Below is a small trained network, with its code and all its weights. Each question gives an input and a class and asks what happens when units are switched off, that is, made to give their printed mean instead of their output.

import numpy as np


def w(rows, s, z=0):
    codes = np.array(rows[::2]) - 128.0
    scale = np.full(codes.shape[1], s)
    scale[-1] = z or s
    return codes * scale


def f(y):
    return np.maximum(y, 0)


def log_softmax(a):
    a = a - a.max(-1, keepdims=True)
    return a - np.log(np.exp(a).sum(-1, keepdims=True))


def net(x, mask):
    res = np.array(x, float).reshape(1, 3) / 4 @ E
    y = f(res @ A[0][:, :-1].T + A[0][:, -1])
    res = res + np.where(mask, y, B[0][:, -1]) @ B[0][:, :-1]
    return log_softmax(res[-1] @ U[:, :-1].T + U[:, -1])


A, B = {}, {}
E = w([
[153,138,126,197,194,201,97],'x0',
[82,69,175,227,120,102,137],'x1',
[109,183,124,149,134,172,249],'x2',
],0.018)
A[0] = w([
[22,35,235,173,131,143,175,78],'n1',
[189,123,130,90,103,130,29,48],'n2',
[188,124,146,181,252,147,93,187],'n3',
[143,240,95,173,51,183,255,104],'n4',
[101,174,110,17,201,163,107,172],'n5',
[201,146,44,208,193,180,128,3],'n6',
[66,139,114,70,80,59,184,55],'n7',
[90,69,117,41,19,50,196,42],'n8',
[206,176,21,36,197,125,190,24],'n9',
],0.0082,0.0067)
B[0] = w([
[170,148,249,61,213,128,220,228],'n1',
[135,43,170,92,80,142,192,203],'n2',
[115,163,52,102,77,146,111,234],'n3',
[220,21,36,151,47,39,170,250],'n4',
[152,135,166,103,167,94,194,221],'n5',
[1,157,97,222,80,169,142,192],'n6',
[51,171,74,197,145,216,136,193],'n7',
[31,138,76,158,119,181,128,225],'n8',
[203,97,207,116,210,214,226,214],'n9',
],0.0087,0.014)
U = w([
[120,152,254,142,238,190,207,77],'0',
[22,216,79,182,96,248,144,79],'1',
[159,14,118,157,49,65,129,133],'2',
[116,204,98,135,141,68,151,245],'3',
],0.0085,0.011)

Each question gives the input, the list of numbers given to net, and the class t.
The units are the neurons (one row each of A and B). Each row of codes is followed by its name. A weight is (code - 128) times the scale printed after its matrix; where a second scale follows, it is the last column's (A, B and U).
mask holds one flag per neuron, in row order. A switched-off neuron (its flag False) gives its mean, the last column of its row in B, instead of its output. The means were averaged over made-up inputs and are rounded, as every weight is.
A unit's drop is (log p(t) with every unit on - log p(t) with that unit switched off) / (log p(t) with every unit on - log p(t) with every unit switched off).
The circuit of an input: a set's keep is (log p(t) with only the set's units on - log p(t) with every unit switched off) / (log p(t) with every unit on - log p(t) with every unit switched off). Starting from all 9 units, units are removed one at a time, each time the one whose removal leaves the highest keep (on an exact tie, the one counted first), for as long as the keep stays at least 0.8.
units of the circuit, in order: the units of the circuit, biggest drop first
most important unit: the unit with the biggest drop
top k neurons: the k neurons with the biggest drops, biggest first
drop when u is switched off: that unit's drop, to one decimal
input [-3,-6,-6], class 0: units of the circuit, in order => n4; n9
input [-6,-2,-4], class 1: top 2 neurons => n8; n4
input [-5,7,-4], class 0: top 2 neurons => n1; n4
input [7,2,7], class 1: most important unit => n6
input [-1,-6,-6], class 0: top 2 neurons => n4; n9
input [-8,6,7], class 1: top 2 neurons => n7; n8
input [-4,-3,-4], class 1: top 3 neurons => n4; n8; n1
input [-7,5,-6], class 1: units of the circuit, in order => n8; n4
input [2,-2,2], class 3: units of the circuit, in order => n1; n2; n8; n7
input [-8,-1,4], class 1: top 2 neurons => n7; n8
input [0,-5,6], class 2: top 2 neurons => n4; n1
input [-5,5,0], class 0: top 2 neurons => n1; n3
input [-6,6,1], class 0: top 3 neurons => n1; n3; n6
input [-1,-5,2], class 0: units of the circuit, in order => n9
input [-1,8,-6], class 0: top 2 neurons => n1; n4
input [-4,-4,5], class 2: top 3 neurons => n4; n1; n6
input [-4,3,5], class 2: top 2 neurons => n4; n6
input [-7,-4,7], class 1: top 4 neurons => n7; n8; n2; n1
input [-7,-8,4], class 0: top 2 neurons => n9; n5
input [5,6,8], class 2: units of the circuit, in order => n4
input [4,5,8], class 2: drop when n4 is switched off => 1.3
input [4,0,3], class 1: drop when n1 is switched off => 0.2
input [-5,5,3], class 0: drop when n3 is switched off => 1.0
input [-3,2,5], class 2: drop when n4 is switched off => 1.4
